Here is a tiny trained network, its code and every weight. The questions are about switching its units off for an input and a class, where a switched-off unit gives its printed mean instead of its output.

import numpy as np


def w(rows, s, z=0):
    codes = np.array(rows[::2]) - 128.0
    scale = np.full(codes.shape[1], s)
    scale[-1] = z or s
    return codes * scale


def f(y):
    return np.maximum(y, 0)


def log_softmax(a):
    a = a - a.max(-1, keepdims=True)
    return a - np.log(np.exp(a).sum(-1, keepdims=True))


def net(x, mask):
    res = np.array(x, float).reshape(1, 5) / 4 @ E
    y = f(res @ A[0][:, :-1].T + A[0][:, -1])
    res = res + np.where(mask, y, B[0][:, -1]) @ B[0][:, :-1]
    return log_softmax(res[-1] @ U[:, :-1].T + U[:, -1])


A, B = {}, {}
E = w([
[173,148,116,119,159,164,166,78,120,44,247,141],'x0',
[70,99,156,48,168,80,180,75,179,84,60,103],'x1',
[84,195,172,157,231,55,108,46,125,142,150,115],'x2',
[207,200,169,62,63,72,48,169,197,128,103,132],'x3',
[50,130,149,176,87,108,171,130,62,87,195,102],'x4',
],0.012)
A[0] = w([
[174,131,78,107,151,224,110,71,111,153,96,120,129],'N0',
[96,137,214,60,132,23,63,115,200,112,90,100,212],'N1',
[190,113,108,165,131,107,133,87,120,89,248,191,252],'N2',
[90,85,104,201,144,134,73,133,158,150,82,118,99],'N3',
[203,138,66,50,133,192,110,84,189,206,119,176,154],'N4',
[76,62,88,109,118,187,209,62,141,75,143,158,135],'N5',
[164,140,142,156,89,142,125,191,72,103,191,129,180],'N6',
[153,63,89,140,200,209,91,124,152,127,83,168,242],'N7',
[161,121,63,161,44,178,155,188,84,169,198,123,137],'N8',
[131,113,166,192,164,92,211,84,76,118,222,61,176],'N9',
[85,55,141,141,124,77,87,176,155,158,2,124,219],'N10',
[124,85,106,112,135,96,140,64,139,66,199,142,110],'N11',
[128,42,84,109,122,232,105,188,123,117,199,131,182],'N12',
[91,60,84,142,148,172,170,93,81,75,189,129,187],'N13',
[107,205,218,150,110,83,116,137,116,145,192,49,168],'N14',
[172,109,110,105,189,171,109,113,146,136,149,177,126],'N15',
[94,186,180,58,205,31,104,60,148,148,63,63,99],'N16',
[157,112,119,183,71,197,122,193,81,159,151,133,155],'N17',
[193,177,148,52,43,142,120,167,173,117,62,186,153],'N18',
[132,148,104,101,59,148,92,201,149,191,48,156,149],'N19',
[124,107,64,141,137,198,249,45,143,68,97,27,183],'N20',
[99,212,150,174,135,103,124,132,122,69,210,113,125],'N21',
[124,162,200,167,126,176,144,148,79,193,100,162,183],'N22',
],0.0091,0.0034)
B[0] = w([
[147,169,118,152,136,104,113,106,111,120,54,197,171],'N0',
[210,136,121,49,172,109,138,169,248,141,229,82,251],'N1',
[102,140,154,157,113,152,134,59,62,80,124,203,227],'N2',
[80,139,95,176,94,109,187,161,113,164,97,112,166],'N3',
[199,151,83,144,138,97,106,114,163,112,49,183,221],'N4',
[112,72,239,118,105,141,222,171,107,114,62,121,209],'N5',
[49,109,97,109,121,199,27,122,129,53,198,185,210],'N6',
[166,167,86,89,125,110,192,110,90,199,56,198,191],'N7',
[63,109,87,168,133,146,50,249,80,84,171,184,237],'N8',
[121,116,170,137,149,111,130,103,95,66,128,131,229],'N9',
[149,122,35,152,98,49,205,177,144,211,153,18,242],'N10',
[47,161,149,147,116,100,183,115,102,79,112,108,186],'N11',
[125,124,113,88,146,208,141,219,59,187,131,225,218],'N12',
[102,103,201,88,135,204,131,133,98,81,93,110,227],'N13',
[140,123,200,129,121,102,61,51,173,143,181,91,197],'N14',
[186,134,97,133,159,140,153,51,124,157,45,197,171],'N15',
[140,146,86,47,214,112,160,202,143,115,202,161,247],'N16',
[53,152,103,143,75,130,65,192,96,107,147,186,223],'N17',
[194,66,71,123,85,114,93,87,158,90,89,69,249],'N18',
[103,117,78,162,96,108,95,128,140,118,57,51,244],'N19',
[133,84,209,63,124,172,254,161,117,116,66,92,214],'N20',
[98,146,145,147,152,147,99,42,100,98,175,103,202],'N21',
[94,225,124,159,119,115,82,132,97,157,131,84,171],'N22',
],0.0077,0.018)
U = w([
[86,108,70,128,102,199,67,225,78,96,149,170,79],'0',
[92,161,141,202,55,139,15,130,95,88,173,140,2],'1',
[60,161,60,195,70,71,177,146,76,226,94,40,101],'2',
[195,69,72,84,68,104,79,130,235,79,99,27,199],'3',
[91,55,233,86,100,187,190,143,99,65,61,111,156],'4',
[88,174,178,156,144,118,115,1,89,74,200,117,167],'5',
[178,185,80,129,128,115,145,56,122,140,52,212,105],'6',
[153,157,120,63,198,81,159,180,186,149,202,118,217],'7',
],0.0082,0.0012)

Each question gives the input, the list of numbers given to net, and the class t.
The units are the neurons (one row each of A and B). Each row of codes is followed by its name. A weight is (code - 128) times the scale printed after its matrix; where a second scale follows, it is the last column's (A, B and U).
mask holds one flag per neuron, in row order. A switched-off neuron (its flag False) gives its mean, the last column of its row in B, instead of its output. The means were averaged over made-up inputs and are rounded, as every weight is.
A unit's drop is (log p(t) with every unit on - log p(t) with that unit switched off) / (log p(t) with every unit on - log p(t) with every unit switched off).
The circuit of an input: a set's keep is (log p(t) with only the set's units on - log p(t) with every unit switched off) / (log p(t) with every unit on - log p(t) with every unit switched off). Starting from the 12 units with the biggest drops (on a tie, the unit counted first), units are removed one at a time, each time the one whose removal leaves the highest keep (on an exact tie, the one counted first), for as long as the keep stays at least 0.8.
circuit, biggest first: the units of the circuit, biggest drop first
top k neurons: the k neurons with the biggest drops, biggest first
drop when u is switched off: that unit's drop, to one decimal
input [1,6,4,1,7], class 5: circuit, biggest first	(N21)
input [7,4,-6,1,-5], class 6: circuit, biggest first	(N15, N7)
input [3,-6,1,-3,6], class 1: circuit, biggest first	(N16, N14)
input [-2,2,8,-7,-4], class 7: top 3 neurons	(N16, N2, N19)
input [0,-4,-3,4,6], class 1: circuit, biggest first	(N16, N20)
input [-2,4,-8,4,8], class 3: top 4 neurons	(N18, N2, N16, N19)
input [4,-7,4,0,3], class 5: top 3 neurons	(N21, N2, N9)
input [-2,0,8,3,4], class 7: top 2 neurons	(N16, N1)
input [-4,-4,-6,5,-3], class 3: top 2 neurons	(N18, N19)
input [2,-2,6,7,-6], class 3: top 4 neurons	(N18, N12, N4, N8)
input [0,0,3,8,7], class 7: top 4 neurons	(N1, N19, N16, N2)
input [-6,2,5,-4,-2], class 7: top 2 neurons	(N16, N19)
input [6,7,1,8,4], class 7: top 2 neurons	(N1, N16)
input [-4,3,2,-1,-4], class 7: circuit, biggest first	(N16)
input [-3,-6,7,6,2], class 7: top 4 neurons	(N1, N16, N2, N9)
input [-8,8,-3,-6,-1], class 2: drop when N10 is switched off	1.0
input [-5,3,8,-3,-8], class 7: drop when N14 is switched off	0.0
input [-2,6,1,-1,-6], class 7: drop when N16 is switched off	0.4
input [8,-4,-1,-3,5], class 4: drop when N5 is switched off	0.1
input [6,-6,1,1,7], class 1: top neuron	(N8)
